Here is a tiny trained network, its code and every weight. The questions are about switching its units off for an input and a target symbol, where a switched-off unit gives its printed mean instead of its output.

import numpy as np


def w(rows, s, z=0):
    codes = np.array(rows[::2]) - 128.0
    scale = np.full(codes.shape[1], s)
    scale[-1] = z or s
    return codes * scale


def norm(h):
    return h / np.sqrt((h * h).mean(-1, keepdims=True) + 1e-5)


def f(y):
    return y / 2 * (1 + np.tanh(0.7978845608 * (y + 0.044715 * y**3)))


def softmax(a):
    e = np.exp(a - a.max(-1, keepdims=True))
    return e / e.sum(-1, keepdims=True)


def log_softmax(a):
    a = a - a.max(-1, keepdims=True)
    return a - np.log(np.exp(a).sum(-1, keepdims=True))


def net(x, mask):
    ids = ['ΘΞΠΣΦΨΩαβδεμτ'.index(c) for c in x.split()]
    T = len(ids)
    res = E[ids] + P[:T]
    q, k, v = (norm(res) @ M[0].T for M in (Q, K, V))
    z = softmax(np.where(np.tri(T) > 0, q @ k.T / 2**0.5, -1e9)) @ v
    res = res + np.where(mask[0], z, O[0][:, -1]) @ O[0][:, :-1]
    y = f(norm(res) @ A[0][:, :-1].T + A[0][:, -1])
    res = res + np.where(mask[1:17], y, B[0][:, -1]) @ B[0][:, :-1]
    return log_softmax(norm(res)[-1] @ U[:, :-1].T + U[:, -1])


Q, K, V, O, A, B = {}, {}, {}, {}, {}, {}
E = w([
[174,92,88,120,123],'Θ',
[139,85,110,177,95],'Ξ',
[157,75,170,125,45],'Π',
[52,86,108,155,128],'Σ',
[121,58,126,100,153],'Φ',
[159,123,123,184,201],'Ψ',
[137,118,124,132,75],'Ω',
[156,56,80,143,111],'α',
[120,107,79,110,97],'β',
[130,120,86,137,141],'δ',
[122,251,93,79,108],'ε',
[37,61,160,121,104],'μ',
[107,135,134,132,128],'τ',
],0.031)
P = w([
[1,88,120,157,162],'0',
[20,110,115,154,145],'1',
[38,115,115,161,131],'2',
[57,124,112,170,114],'3',
[68,137,106,167,107],'4',
[93,146,110,174,93],'5',
[109,160,103,176,90],'6',
[110,153,95,186,75],'7',
[113,165,96,180,75],'8',
[117,161,99,190,80],'9',
[125,170,100,188,76],'10',
[122,179,99,182,73],'11',
],0.007)
Q[0] = w([
[137,139,227,56,178],'h0',
[107,71,148,254,94],'h0',
],0.0094)
K[0] = w([
[50,143,131,9,46],'h0',
[120,119,105,177,244],'h0',
],0.013)
V[0] = w([
[56,132,2,207,162],'h0',
[197,172,210,161,209],'h0',
],0.0045)
O[0] = w([
[135,167,166,149,181,255],'h0',
[135,1,190,161,189,99],'h0',
],0.0076,0.0064)
A[0] = w([
[74,187,72,103,193,180],'n0',
[141,213,123,172,143,160],'n1',
[235,74,134,109,151,94],'n2',
[93,165,244,189,178,95],'n3',
[80,142,194,49,116,124],'n4',
[174,48,71,113,182,107],'n5',
[137,207,111,159,141,3],'n6',
[146,97,154,212,75,158],'n7',
[66,175,179,131,112,150],'n8',
[110,154,173,148,48,162],'n9',
[132,219,136,145,227,132],'n10',
[202,128,84,108,193,114],'n11',
[190,72,179,151,161,65],'n12',
[150,119,43,133,189,20],'n13',
[105,92,188,12,114,200],'n14',
[209,189,68,168,89,90],'n15',
],0.012,0.0039)
B[0] = w([
[215,139,146,125,221,228],'n0',
[64,86,85,73,139,184],'n1',
[77,32,173,18,162,143],'n2',
[64,123,77,64,92,168],'n3',
[147,107,236,238,92,134],'n4',
[182,159,132,143,62,197],'n5',
[97,64,114,120,188,141],'n6',
[126,248,108,97,157,253],'n7',
[210,80,126,115,43,177],'n8',
[123,93,160,69,175,226],'n9',
[127,147,180,107,129,175],'n10',
[165,117,177,83,163,145],'n11',
[26,228,127,116,163,145],'n12',
[140,97,198,171,148,169],'n13',
[255,254,187,196,150,144],'n14',
[33,102,76,184,144,237],'n15',
],0.0079,0.0058)
U = w([
[164,15,120,109,122,155],'Θ',
[100,240,104,253,122,2],'Ξ',
[187,171,173,120,66,200],'Π',
[8,65,142,190,140,57],'Σ',
[210,150,143,206,145,187],'Φ',
[135,148,178,114,106,161],'Ψ',
[49,141,141,57,50,166],'Ω',
[201,100,78,201,22,81],'α',
[159,155,26,73,164,181],'β',
[129,129,134,134,251,133],'δ',
[145,244,118,43,148,87],'ε',
[71,106,220,193,58,137],'μ',
[122,72,157,5,131,143],'τ',
],0.011,0.0043)

Each question gives the input, a string of symbols that net reads in full, and the target symbol t.
The units are the heads (2 rows each of Q, K, V and O) and the neurons (one row each of A and B). Each row of codes is followed by its name. A weight is (code - 128) times the scale printed after its matrix; where a second scale follows, it is the last column's (O, A, B and U).
mask holds one flag per unit, heads first, then neurons. A switched-off unit (its flag False) gives its mean, the last column of its rows in O or B, instead of its output. The means were averaged over made-up inputs and are rounded, as every weight is.
A unit's drop is (log p(t) with every unit on - log p(t) with that unit switched off) / (log p(t) with every unit on - log p(t) with every unit switched off).
The circuit of an input: a set's keep is (log p(t) with only the set's units on - log p(t) with every unit switched off) / (log p(t) with every unit on - log p(t) with every unit switched off). Starting from the 12 units with the biggest drops (on a tie, the unit counted first), units are removed one at a time, each time the one whose removal leaves the highest keep (on an exact tie, the one counted first), for as long as the keep stays at least 0.8.
units of the circuit, in order: the units of the circuit, biggest drop first
top k neurons: the k neurons with the biggest drops, biggest first
drop when u is switched off: that unit's drop, to one decimal
input Σ Ω β Σ Ω Ψ δ Ω β β Ω, target ε: units of the circuit, in order : (n7, n9)
input Ω τ Ω Σ Σ Σ δ τ β Φ, target Φ: units of the circuit, in order : (n14)
input δ Ξ δ Ψ Ξ Ξ Ω β Φ δ, target Φ: units of the circuit, in order : (h0, n5, n13)
input Ξ Ω Ω Ψ μ, target μ: top 2 neurons : (n14, n4)
input β Φ Ψ δ Ω, target ε: top 3 neurons : (n7, n9, n15)
input Σ δ α β ε τ, target τ: top 2 neurons : (n8, n0)
input Ω β Θ, target Θ: units of the circuit, in order : (n2, n13, n5, n7)
input Ξ β Π, target Π: top 2 neurons : (n14, n7)
input Ξ δ β Ξ Ξ Ξ ε β μ μ, target μ: top 2 neurons : (n4, n14)
input δ Ψ Φ δ Π Θ, target τ: top 2 neurons : (n2, n12)
input τ Σ τ β μ Θ, target Θ: drop when n14 is switched off : 0.0
input β Ω ε Ω δ Ω τ Ψ β ε Σ Ξ, target Ξ: drop when h0 is switched off : 0.1
input Ψ Θ Ψ Ξ, target Ξ: drop when h0 is switched off : 0.0
input Θ Ψ Σ Ξ Ω τ β Φ β, target α: top neuron : (n5)
